Here is a tiny trained network, its code and every weight. The questions are about switching its units off for an input and a class, where a switched-off unit gives its printed mean instead of its output.

import numpy as np


def w(rows, s, z=0):
    codes = np.array(rows[::2]) - 128.0
    scale = np.full(codes.shape[1], s)
    scale[-1] = z or s
    return codes * scale


def f(y):
    return np.maximum(y, 0)


def log_softmax(a):
    a = a - a.max(-1, keepdims=True)
    return a - np.log(np.exp(a).sum(-1, keepdims=True))


def net(x, mask):
    res = np.array(x, float).reshape(1, 3) / 4 @ E
    y = f(res @ A[0][:, :-1].T + A[0][:, -1])
    res = res + np.where(mask, y, B[0][:, -1]) @ B[0][:, :-1]
    return log_softmax(res[-1] @ U[:, :-1].T + U[:, -1])


A, B = {}, {}
E = w([
[193,90,209],'x0',
[236,122,67],'x1',
[130,9,88],'x2',
],0.013)
A[0] = w([
[197,108,169,142],'N0',
[120,176,83,166],'N1',
[27,165,234,168],'N2',
[131,126,221,183],'N3',
[129,111,224,158],'N4',
[82,163,38,225],'N5',
[172,118,112,81],'N6',
[146,163,71,142],'N7',
[150,127,211,171],'N8',
[124,215,101,165],'N9',
[72,50,99,164],'N10',
[186,100,173,143],'N11',
[184,172,196,111],'N12',
[185,227,131,124],'N13',
[143,63,84,103],'N14',
[93,209,136,241],'N15',
[134,118,98,162],'N16',
[160,91,119,60],'N17',
[186,60,151,174],'N18',
[181,167,183,126],'N19',
[5,123,172,255],'N20',
[152,139,90,109],'N21',
[95,69,105,164],'N22',
[72,95,203,138],'N23',
[88,108,60,129],'N24',
[171,177,86,179],'N25',
[70,110,214,201],'N26',
[100,152,67,194],'N27',
[44,184,82,225],'N28',
[92,180,184,155],'N29',
[142,126,235,188],'N30',
[144,75,91,116],'N31',
[84,94,155,115],'N32',
[105,75,80,135],'N33',
],0.012,0.008)
B[0] = w([
[169,116,182,172],'N0',
[121,76,115,173],'N1',
[87,189,167,247],'N2',
[159,209,98,193],'N3',
[167,195,99,188],'N4',
[76,69,102,211],'N5',
[102,130,179,145],'N6',
[163,93,76,162],'N7',
[182,186,86,183],'N8',
[130,46,156,191],'N9',
[109,146,24,189],'N10',
[170,137,205,172],'N11',
[201,159,126,167],'N12',
[186,33,32,183],'N13',
[114,160,170,168],'N14',
[91,83,215,221],'N15',
[111,118,149,152],'N16',
[129,106,176,144],'N17',
[140,138,152,191],'N18',
[206,140,136,164],'N19',
[1,168,153,253],'N20',
[124,125,88,147],'N21',
[106,166,75,174],'N22',
[135,210,70,192],'N23',
[102,120,61,166],'N24',
[170,75,94,175],'N25',
[98,203,81,216],'N26',
[83,59,83,183],'N27',
[58,73,179,226],'N28',
[89,180,231,193],'N29',
[160,193,98,200],'N30',
[110,154,157,163],'N31',
[99,162,76,161],'N32',
[110,155,122,168],'N33',
],0.0091,0.017)
U = w([
[24,129,236,148],'0',
[133,2,120,60],'1',
[22,157,94,60],'2',
[113,100,22,254],'3',
[104,226,189,15],'4',
[210,120,106,54],'5',
[111,221,51,168],'6',
[147,128,251,238],'7',
],0.0096,0.0058)

Each question gives the input, the list of numbers given to net, and the class t.
The units are the neurons (one row each of A and B). Each row of codes is followed by its name. A weight is (code - 128) times the scale printed after its matrix; where a second scale follows, it is the last column's (A, B and U).
mask holds one flag per neuron, in row order. A switched-off neuron (its flag False) gives its mean, the last column of its row in B, instead of its output. The means were averaged over made-up inputs and are rounded, as every weight is.
A unit's drop is (log p(t) with every unit on - log p(t) with that unit switched off) / (log p(t) with every unit on - log p(t) with every unit switched off).
The circuit of an input: a set's keep is (log p(t) with only the set's units on - log p(t) with every unit switched off) / (log p(t) with every unit on - log p(t) with every unit switched off). Starting from the 12 units with the biggest drops (on a tie, the unit counted first), units are removed one at a time, each time the one whose removal leaves the highest keep (on an exact tie, the one counted first), for as long as the keep stays at least 0.8.
units of the circuit, in order: the units of the circuit, biggest drop first
top k neurons: the k neurons with the biggest drops, biggest first
drop of u: that unit's drop, to one decimal
input [-5,1,1], class 3: units of the circuit, in order	[N2, N29]
input [6,0,2], class 6: units of the circuit, in order	[N15]
input [7,5,2], class 7: units of the circuit, in order	[N11, N0]
input [5,1,5], class 7: units of the circuit, in order	[N11, N20]
input [-4,1,7], class 3: top 3 neurons	[N20, N2, N29]
input [7,0,0], class 4: top 4 neurons	[N13, N11, N10, N25]
input [3,1,6], class 7: top 2 neurons	[N26, N20]
input [7,1,-5], class 5: top 2 neurons	[N20, N13]
input [6,0,5], class 6: top 3 neurons	[N15, N29, N28]
input [8,2,6], class 7: top 2 neurons	[N11, N0]
input [-1,1,-6], class 1: drop of N13	0.3
input [3,2,-6], class 5: drop of N13	0.2
input [2,-2,0], class 4: drop of N14	-0.1
input [0,-1,-7], class 0: units of the circuit, in order	[N15]
input [-4,-1,0], class 0: drop of N13	0.2
